Each row is followed by its class. Each block has new classes.
-.33 -.15 -.32 .26 .01 .10 -.31 -.13 .30 .07 .03 -.02 .01 -.26 -.15 .07
 .01 -.10 -.13 .11 -> [65]
-.36 -.25 -.52 .38 -.19 .23 -.61 -.12 .52 .08 .02 -.04 -.03 -.24 -.15
 .01 .05 -.14 -.01 .03 -> [66]
-.31 -.21 -.87 .22 -.12 -.02 .65 -.14 .34 -.01 -.29 .00 -.11 -.19 -.27
 -.06 .03 -.11 .08 .08 -> [69]
-.33 -.08 -.46 .11 -.11 .07 -.12 -.09 .37 .00 -.07 .00 .02 -.26 -.11
 -.02 -.03 -.09 .09 -.02 -> [69]
-.22 -.16 -.38 .33 -.03 .02 -.14 -.16 .23 .02 .03 -.05 -.01 -.09 -.13
 -.14 .02 -.04 .01 -.01 -> [65]
-.41 -.12 -.54 .17 -.26 .08 -.33 -.18 .26 .04 -.12 -.05 .06 -.31 -.15
 -.02 .01 -.14 -.01 .05 -> [66]
-.02 -.05 -.48 .17 .01 .12 .05 -.15 .07 -.02 -.07 -.01 .05 -.16 -.04
 -.11 -.04 -.05 .10 .00 -> [65]
-.26 -.13 -.57 .20 -.28 .08 -.01 -.14 .36 -.02 -.11 .05 .03 -.21 -.12
 -.23 .01 -.11 -.03 .08 -> [69]
-.26 -.12 -.60 .19 -.19 .10 -.31 -.10 .29 .03 -.13 -.08 .01 -.29 -.11
 -.06 -.03 -.14 .02 .03 -> [69]
-.26 -.18 -.66 .26 -.09 .19 -.10 -.20 .43 -.04 -.17 -.05 .05 -.42 -.12
 .00 -.04 -.23 .00 .16 -> [65]
-.19 -.16 -.44 .19 -.02 .12 -.13 -.14 .32 .00 -.04 -.04 .02 -.25 -.03
 .01 -.02 -.08 .03 .07 -> [65]
-.29 -.16 -.44 .12 -.10 .03 .11 -.07 .33 .05 -.17 -.06 -.01 -.29 -.12
 .05 -.02 -.08 -.03 .20 -> [69]
-.26 -.11 -.56 .16 .02 .13 .06 -.05 .32 .02 -.18 -.06 .02 -.35 -.14 .05
 -.06 -.08 .03 .08 -> [69]
-.06 -.17 -.49 .22 .05 .05 .10 -.07 .20 -.05 -.10 -.02 -.04 -.19 -.06
 -.01 .01 -.07 .08 .06 -> [65]
-.19 -.17 -.49 .24 .03 .08 -.03 -.17 .18 .01 -.10 -.07 -.04 -.17 -.10
 -.02 .00 -.13 .09 -.01 -> [65]
-.39 -.12 -.50 .22 -.19 .14 -.42 -.18 .37 .07 -.07 -.01 .03 -.35 -.07
 -.02 -.01 -.08 .01 -.02 -> [66]
-.47 -.08 -.54 .21 -.27 .12 -.36 -.17 .38 -.02 -.17 -.08 .08 -.42 -.15
 .14 .05 -.17 .09 .03 -> [66]
-.40 -.19 -.58 .24 -.16 .15 -.42 -.14 .38 -.01 -.12 -.08 .03 -.43 -.12
 -.05 -.02 -.14 -.02 .07 -> [66]
-.61 -.11 -.45 .04 -.20 .21 -.13 -.07 .28 .05 -.22 .01 .03 -.52 -.25 .05
 .03 -.14 -.03 .11 -> [69]
-.40 -.02 -.53 .15 -.24 .12 -.40 -.17 .32 .01 -.10 -.07 .09 -.38 -.19
 -.03 .03 -.12 .02 -.06 -> [66]
-.39 -.20 -.66 .25 -.36 .19 -.27 -.10 .56 .01 -.16 -.09 .06 -.37 -.13
 -.03 .02 -.16 -.02 .07 -> [69]
-.09 -.17 -.41 .23 -.04 .06 -.18 -.09 .40 .05 -.06 -.03 .01 -.22 -.04
 -.02 .00 -.08 -.02 .06 -> [65]
-.08 -.22 -.55 .20 -.04 .09 .07 -.02 .37 .02 -.12 -.02 .03 -.11 -.07 .01
 -.02 -.08 -.09 .10 -> [69]
-.33 -.07 -.48 .13 -.15 .08 -.08 -.12 .23 .00 -.10 -.07 -.01 -.30 -.15
 .00 -.01 -.08 -.01 .05 -> [69]
-.51 -.23 -.64 .22 -.25 .23 -.47 -.15 .44 -.01 -.16 -.09 .10 -.54 -.16
 -.04 .01 -.13 .10 .06 -> [66]
-.13 -.12 -.36 .23 .07 .09 .01 -.14 .11 -.02 -.04 -.09 .02 -.19 -.04
 -.09 -.10 -.19 .09 .06 -> [65]

Each row is followed by its class. Each block has new classes.
-.03 .09 -.02 .08 .04 .00 -.02 .17 -.04 .07 .15 -.28 -.02 .01 -.06 .01
 .16 .07 -.07 .01 -> V
-.01 .59 -.03 .21 .04 -.33 -.24 .10 -.19 .19 -.25 -.05 .04 .45 -.13 .02
 .02 .22 -.22 .41 -> A
-.01 .36 -.01 .17 -.05 -.02 -.19 .27 -.02 .05 .25 -.02 .05 .08 -.03 .01
 -.09 .00 -.17 .19 -> A
-.10 .36 .01 .02 .07 -.11 -.05 .07 -.16 .03 .19 -.17 .06 .12 .08 -.04
 -.05 .20 -.08 .01 -> U
.01 .19 .00 .01 -.03 -.09 -.07 .12 -.12 .05 .29 .00 .07 .00 .01 -.01
 -.07 .11 -.04 -.04 -> B
-.04 .06 -.07 .22 .01 -.06 .04 .07 -.03 .08 .09 -.13 -.03 .13 -.04 .08
 .05 .07 -.03 .23 -> V
-.02 .16 -.09 -.01 -.06 -.02 -.01 .09 .00 .07 .16 -.12 .03 .03 -.01 .03
 .08 .01 -.11 .01 -> V
-.05 .41 -.06 .10 .00 -.08 -.08 .16 -.07 .05 .09 -.18 .04 .06 -.12 .03
 .04 .09 -.04 .09 -> V
-.08 .56 -.10 .16 -.03 -.16 -.24 .13 -.28 .18 -.15 -.25 .06 .18 .02 .01
 .07 .15 -.11 .08 -> V
-.01 .44 -.14 .06 .07 -.14 -.09 .07 -.09 .09 .22 -.23 .02 .09 -.01 -.04
 .07 .20 -.09 -.01 -> V
-.05 .47 .04 -.14 .09 -.12 -.05 .10 -.03 .01 .41 -.14 .00 .06 -.08 -.03
 .07 .16 .07 -.11 -> B
-.13 .09 .05 -.15 .09 -.12 -.18 .01 .09 .00 .30 .09 .03 .07 -.01 -.01
 .04 -.18 .08 -.12 -> B
-.03 .15 -.11 .29 -.05 -.12 -.11 .01 -.16 .15 -.23 .00 .10 .21 -.06 .04
 .05 .09 -.13 .10 -> V
-.01 .09 -.09 .32 .02 -.09 -.08 .05 -.18 .16 -.16 -.07 -.02 .27 -.10 .03
 .19 .29 -.16 .12 -> V
.01 .23 -.05 .15 -.01 -.10 -.07 .05 -.10 .02 .00 -.11 -.01 .13 -.04 -.04
 .11 .25 -.12 .00 -> A
-.03 .72 -.12 -.05 -.01 -.12 -.09 .12 -.09 .10 .29 -.19 .09 .20 .06 -.08
 -.01 -.16 -.10 -.10 -> B
-.02 .64 -.15 .34 -.06 -.23 -.27 .12 -.15 .15 -.03 -.10 .06 .11 -.07 .01
 .18 .16 -.27 .16 -> A
-.08 .42 .03 -.20 .12 -.13 -.11 .09 -.14 .08 .24 -.18 .04 .27 .00 -.06
 .04 .03 -.08 -.23 -> B
-.06 .31 -.01 .05 .12 -.10 -.26 .15 -.09 .09 -.01 -.10 .04 .05 -.05 .00
 .06 .00 .05 -.05 -> A
.01 .27 -.10 .02 .04 .04 .09 .09 -.05 .04 .13 -.20 -.02 .03 -.03 .04 .12
 -.08 -.10 .03 -> V
-.08 .26 -.05 -.10 .01 -.17 -.14 .02 .01 -.05 .32 .12 .02 .10 -.05 .01
 -.01 .19 -.03 .02 -> B
-.06 .15 .06 .32 -.01 -.11 -.22 .11 -.01 .22 -.07 .18 -.08 .24 -.13 .05
 .12 .14 -.16 .12 -> A
-.11 .34 -.01 .08 .10 -.09 -.11 .13 -.07 .14 .11 -.26 .05 .18 -.02 -.03
 .16 .11 -.09 .00 -> V
-.08 .69 -.01 .21 -.05 -.19 -.13 .29 -.14 .07 .54 -.15 -.02 .26 -.05 .00
 -.02 .04 -.35 .07 -> A
-.04 .31 .02 .18 .12 -.13 -.04 .16 -.17 .06 .10 -.09 .05 .20 -.11 -.02
 -.04 .15 -.18 .10 -> A
-.10 .29 -.09 .30 .00 -.07 .06 .14 -.20 .10 .13 -.21 .07 .12 -.04 .00
 .07 -.08 -.16 .03 -> V
-.06 .52 -.16 .03 -.02 -.13 -.37 .06 -.04 .05 .02 .02 .07 .02 -.07 .01
 .06 .13 -.07 -.05 -> A
-.04 .39 -.08 .20 .06 -.18 -.20 .08 -.07 .10 .05 -.19 .02 .19 -.06 .00
 .08 .08 -.08 .08 -> B
.00 .55 -.12 .27 .01 -.07 -.08 .26 -.13 .07 -.09 -.25 .07 .13 -.04 .04
 .15 .12 -.25 .00 -> V
-.05 .36 .06 .19 .10 -.13 -.18 .26 -.12 .08 .12 -.08 .06 .24 -.06 .03
 .05 .10 -.20 .08 -> A
-.08 .27 .05 -.11 .07 -.06 -.14 .11 -.01 .00 .38 -.10 .01 -.03 .00 -.05
 -.01 -.02 .05 -.05 -> B
-.05 .61 -.10 .28 -.03 -.15 .01 .18 -.15 .13 .06 -.21 .10 .12 -.04 .01
 .04 .00 -.20 .10 -> V

Each row is followed by its class. Each block has new classes.
-.15 -.02 -.02 .04 .25 .06 .06 .20 .03 -.26 -.30 -.04 -.07 -.05 -.20
 -.15 .05 .11 .03 .13 -> <13>
-.10 -.02 -.02 .23 .16 -.05 .12 -.01 .05 -.24 -.35 -.02 -.02 .09 -.08
 -.02 .14 .04 -.09 -.15 -> <13>
.01 -.15 .08 .01 .01 .11 -.18 .15 -.02 -.17 -.17 -.02 .06 -.24 -.26 -.13
 .12 .06 -.12 .01 -> <19>
.04 .02 -.10 .01 .08 .09 -.01 .18 .03 -.42 -.30 .06 .04 .00 -.60 -.37
 .09 -.07 -.10 .03 -> <11>
-.40 -.15 -.11 .08 .01 .03 -.17 -.10 .04 .06 -.16 .02 .04 -.02 .18 .17
 -.04 -.07 .00 .03 -> <13>
-.02 .06 .16 .15 .00 -.04 -.18 -.01 -.09 .04 -.28 .06 .10 -.03 -.11 .23
 .11 -.03 -.09 -.11 -> <18>
.10 -.06 .00 -.04 .06 .07 -.03 .12 -.03 -.44 -.04 .13 .04 .04 -.09 -.05
 .19 .08 .04 .11 -> <13>
.44 -.10 .04 .18 .31 -.02 -.27 -.12 .13 -.62 -.22 .25 -.11 -.12 -.09
 -.06 .55 .11 -.16 .08 -> <11>
.01 -.08 -.06 .06 .12 .15 .00 .12 .61 -.44 -.39 .08 -.13 -.26 -.19 -.10
 .21 .03 -.02 -.04 -> <7>
-.23 .15 -.01 -.16 .05 .03 -.11 -.03 -.02 .12 -.19 -.08 -.11 .08 .10
 -.06 .08 .14 -.07 .02 -> <13>
-.05 -.27 -.05 .17 -.27 .01 -.06 .03 .15 -.07 -.41 .04 -.05 -.04 -.11
 -.04 .13 .02 .00 -.02 -> <11>
-.20 .11 -.21 -.05 -.10 .15 .00 .18 -.04 -.03 -.21 .04 .10 .06 -.13 -.32
 .17 .07 .01 -.04 -> <7>
-.08 .00 -.01 .13 .05 -.03 -.02 .14 .11 -.22 -.21 -.06 -.05 -.08 -.14
 -.01 -.18 -.07 -.11 -.02 -> <13>
-.75 .00 -.06 .26 .11 .06 -.02 .00 -.03 -.48 -.20 -.23 .03 .02 -.12 -.13
 -.02 .06 -.03 -.08 -> <11>
.14 -.11 .08 .30 .18 .08 -.31 .16 -.24 -.14 -.19 .04 .10 .09 -.19 -.01
 .04 -.08 -.10 .05 -> <11>
.08 -.01 -.17 .16 .21 .14 -.05 .20 -.03 -.17 -.34 .04 .09 .11 -.79 -.22
 .36 -.03 .03 .04 -> <11>
-.14 -.09 .11 .10 -.06 .11 -.11 .19 -.04 .16 -.31 .01 -.01 -.04 -.22
 -.01 .11 -.04 -.15 .06 -> <19>
.20 -.19 -.06 .38 .27 .00 -.19 -.01 -.11 -.56 -.27 -.03 -.02 -.09 -.24
 -.12 .11 .09 -.02 -.11 -> <11>
-.29 -.11 -.03 .04 .25 .15 .00 .16 .01 -.15 -.44 -.05 .08 .07 -.14 -.08
 .00 -.13 -.12 .05 -> <11>
-.20 .02 .01 .13 .03 -.07 -.02 .01 -.05 -.05 -.27 -.05 .02 -.02 .02 -.12
 .06 .00 -.18 .11 -> <13>
.04 -.07 -.27 .13 .02 -.04 -.12 .06 .10 -.32 -.30 .07 .03 -.06 -.12 -.06
 -.08 .07 -.32 .06 -> <11>
-.20 -.02 .02 .16 .24 -.02 -.05 -.03 -.07 -.02 -.13 -.02 .00 -.06 -.14
 .06 .02 .09 -.11 -.06 -> <13>
-.12 -.06 -.01 .24 .08 -.02 -.02 .12 -.02 -.17 -.34 -.08 -.03 .04 -.24
 -.14 -.13 -.02 -.02 -.04 -> <13>
.11 -.08 .01 .25 .15 .04 -.09 -.01 -.06 .11 -.37 -.03 -.03 -.13 -.14 .16
 .16 -.10 -.10 -.08 -> <11>
-.18 -.06 -.01 .19 .12 .02 -.04 .05 .00 .04 -.28 .09 .01 .00 -.13 .02
 .02 .01 -.13 -.04 -> <13>
-.18 .03 -.01 .07 .20 .02 .05 .26 .24 .15 -.44 .00 -.01 -.18 -.05 -.13
 .06 -.06 -.02 -.06 -> <11>
-.33 -.25 .05 .18 .06 .00 .00 -.07 -.09 .12 -.23 -.10 -.02 -.18 .02 .05
 .01 .00 -.07 -.09 -> <19>
.09 -.16 .02 .19 .13 .01 -.01 .15 -.10 .25 -.60 .03 .03 -.01 -.21 -.11
 -.07 -.06 .08 -.05 -> <11>
-.08 -.09 -.10 .48 .42 .06 -.33 -.11 -.14 -.87 .02 .10 .09 -.03 -.21
 -.14 -.16 .02 -.19 .03 -> <13>
-.09 -.07 .12 .27 .01 .03 -.15 .07 -.11 .11 -.52 .02 .09 -.05 -.04 .05
 -.28 -.02 -.03 -.17 -> <13>
-.02 -.07 -.12 .12 .04 -.48 -.09 .21 -.04 -.40 -.10 -.07 .03 .00 -.27
 -.25 .29 .16 .07 -.03 -> <10>
-.20 -.07 .17 .14 .24 .02 .05 .19 .10 -.15 -.27 .00 .04 .02 -.28 -.05
 .09 .06 -.15 -.03 -> <13>
.57 .00 -.10 -.02 -.11 -.09 .00 -.08 .02 .17 -.14 .08 .04 .06 -.16 -.14
 .56 .06 -.03 -.04 -> <7>
-.02 .10 .01 .06 .11 .00 .04 -.04 -.01 .26 -.39 .00 -.10 -.06 .02 .00
 .01 .03 -.04 -.06 -> <13>
-.79 -.42 -.07 .36 .27 .14 -.43 .06 -.08 -.87 -.28 .09 -.03 .08 -.21
 -.19 .87 .00 -.21 .04 -> <10>
-.25 -.16 -.06 .10 .10 -.14 -.06 .26 -.08 -.15 -.13 .17 -.06 -.16 -.23
 -.04 .05 .03 -.03 .02 -> <11>
.25 -.11 -.01 .15 .08 .11 -.16 .37 .07 .03 -.26 -.07 .06 .01 -.21 -.18
 .08 .03 -.37 -.03 -> <11>
.87 -.01 -.11 .08 -.05 .11 .00 .25 .01 -.03 -.14 .03 .01 .02 -.37 -.16
 .46 .01 -.04 -.09 -> <7>
-.70 .04 .06 .15 .16 .19 -.07 -.04 .09 .27 -.21 .02 -.05 -.01 -.27 -.29
 -.13 -.01 -.07 -.01 -> <11>
-.53 -.22 -.03 .21 .16 -.21 -.13 -.05 .01 .39 -.78 .02 -.02 .08 -.06
 -.02 -.19 .09 -.05 -.02 -> <11>
.11 .05 .03 .08 .15 -.05 -.06 .19 .08 .27 -.37 -.38 .00 -.14 -.34 -.14
 .29 .08 -.10 -.10 -> <11>
-.09 -.04 .07 .22 -.10 -.10 .02 .07 .04 .17 -.56 .01 -.01 -.12 -.17 -.10
 .11 .03 -.08 -.09 -> <13>
-.02 -.18 -.07 .21 .29 .10 -.11 .06 -.20 .00 -.61 .02 .10 -.10 -.27 -.09
 .08 -.01 -.08 -.13 -> <11>

Each row is followed by its class. Each block has new classes.
.00 .44 -.23 .11 -.11 -.10 -.03 .10 -.03 .11 -.07 -.03 .29 .15 .07 .08
 -.11 .14 .06 -.05 -> hb
-.06 .34 -.26 .00 -.21 .02 .03 .32 .14 .06 -.07 -.01 .32 .05 .20 .05
 -.09 -.06 -.01 -.01 -> qm
-.04 .41 -.32 .15 -.17 .26 .00 .35 .08 -.01 -.01 -.06 .23 -.15 .07 .04
 -.09 .10 -.02 .35 -> qm
-.01 .29 -.28 .07 -.08 -.02 -.04 .19 .01 .11 -.04 -.13 .26 .32 .14 -.21
 -.14 -.02 .11 .21 -> td
.00 -.11 -.29 -.03 .05 -.20 -.16 .38 -.04 .09 -.14 -.05 .70 .44 .00 .06
 -.03 -.08 -.46 .14 -> bl
-.01 .39 -.24 -.06 -.16 -.03 -.03 .25 -.14 .05 -.05 -.06 .32 .11 .07 .12
 -.18 .03 -.03 .08 -> hb
.01 .24 -.19 .07 -.07 .02 .01 .17 -.15 -.04 -.07 -.05 .23 .35 -.01 .00
 -.10 .07 -.01 -.03 -> bl
.06 .29 -.17 .09 -.21 -.04 -.01 .04 -.08 .03 -.06 -.06 .35 .34 .07 -.01
 -.03 -.04 .11 .12 -> pr
.04 .19 -.31 .01 .00 .13 -.02 .33 .02 .07 -.03 -.07 .25 -.07 .08 .02
 -.08 -.01 .05 .28 -> qm
-.02 .30 -.23 .16 -.16 -.21 .03 .04 -.01 -.02 .04 -.01 .25 .28 .14 -.06
 .07 .04 .15 .05 -> pr
-.08 .25 -.09 .06 -.07 -.16 .07 .44 .10 .05 -.08 -.12 .33 .31 -.01 -.02
 -.13 .01 .20 .00 -> bl
.08 .15 -.42 -.08 .01 .00 .00 .32 .02 .17 -.02 -.05 .29 .13 -.03 .02
 -.27 -.08 .02 .26 -> hm
.02 .26 -.23 .08 -.02 -.07 .05 .14 -.13 -.05 -.02 .01 .24 .43 .07 .07
 -.14 .07 .14 .04 -> td
-.06 .38 -.27 .09 -.11 -.04 .21 -.03 -.08 -.01 .04 -.05 .22 .37 .12 .07
 -.04 .04 .07 .03 -> td
.04 .17 -.22 -.01 -.11 -.04 .02 .18 .24 -.05 -.10 .07 .24 .13 .05 .12
 -.13 .04 -.03 .24 -> qg
.08 .31 -.31 .08 -.09 -.12 .09 .02 -.03 -.10 .04 .02 .36 .05 -.01 .16
 -.08 .11 .09 .07 -> qg
.06 .38 -.30 .03 -.12 -.18 .17 .16 -.01 .02 -.09 .18 .40 -.26 .14 .11
 -.12 .05 .02 .05 -> br
.08 .22 -.22 .02 -.15 .01 .08 .20 .05 .10 -.10 .03 .12 .16 .13 .16 -.08
 -.02 .06 .15 -> hb
-.01 .24 -.27 .15 -.10 -.20 -.09 .27 -.12 .04 -.05 -.12 .33 .53 .05 -.04
 .15 .06 .12 .09 -> bl
.02 .02 -.31 -.04 -.06 -.14 -.17 .38 .02 .12 -.02 -.02 .49 .49 .01 -.02
 -.24 -.04 -.03 .27 -> bl
-.01 .30 -.22 .07 -.15 -.07 -.08 .26 -.18 -.01 -.07 -.09 .41 .34 -.01
 -.03 -.12 -.03 .10 .06 -> bl
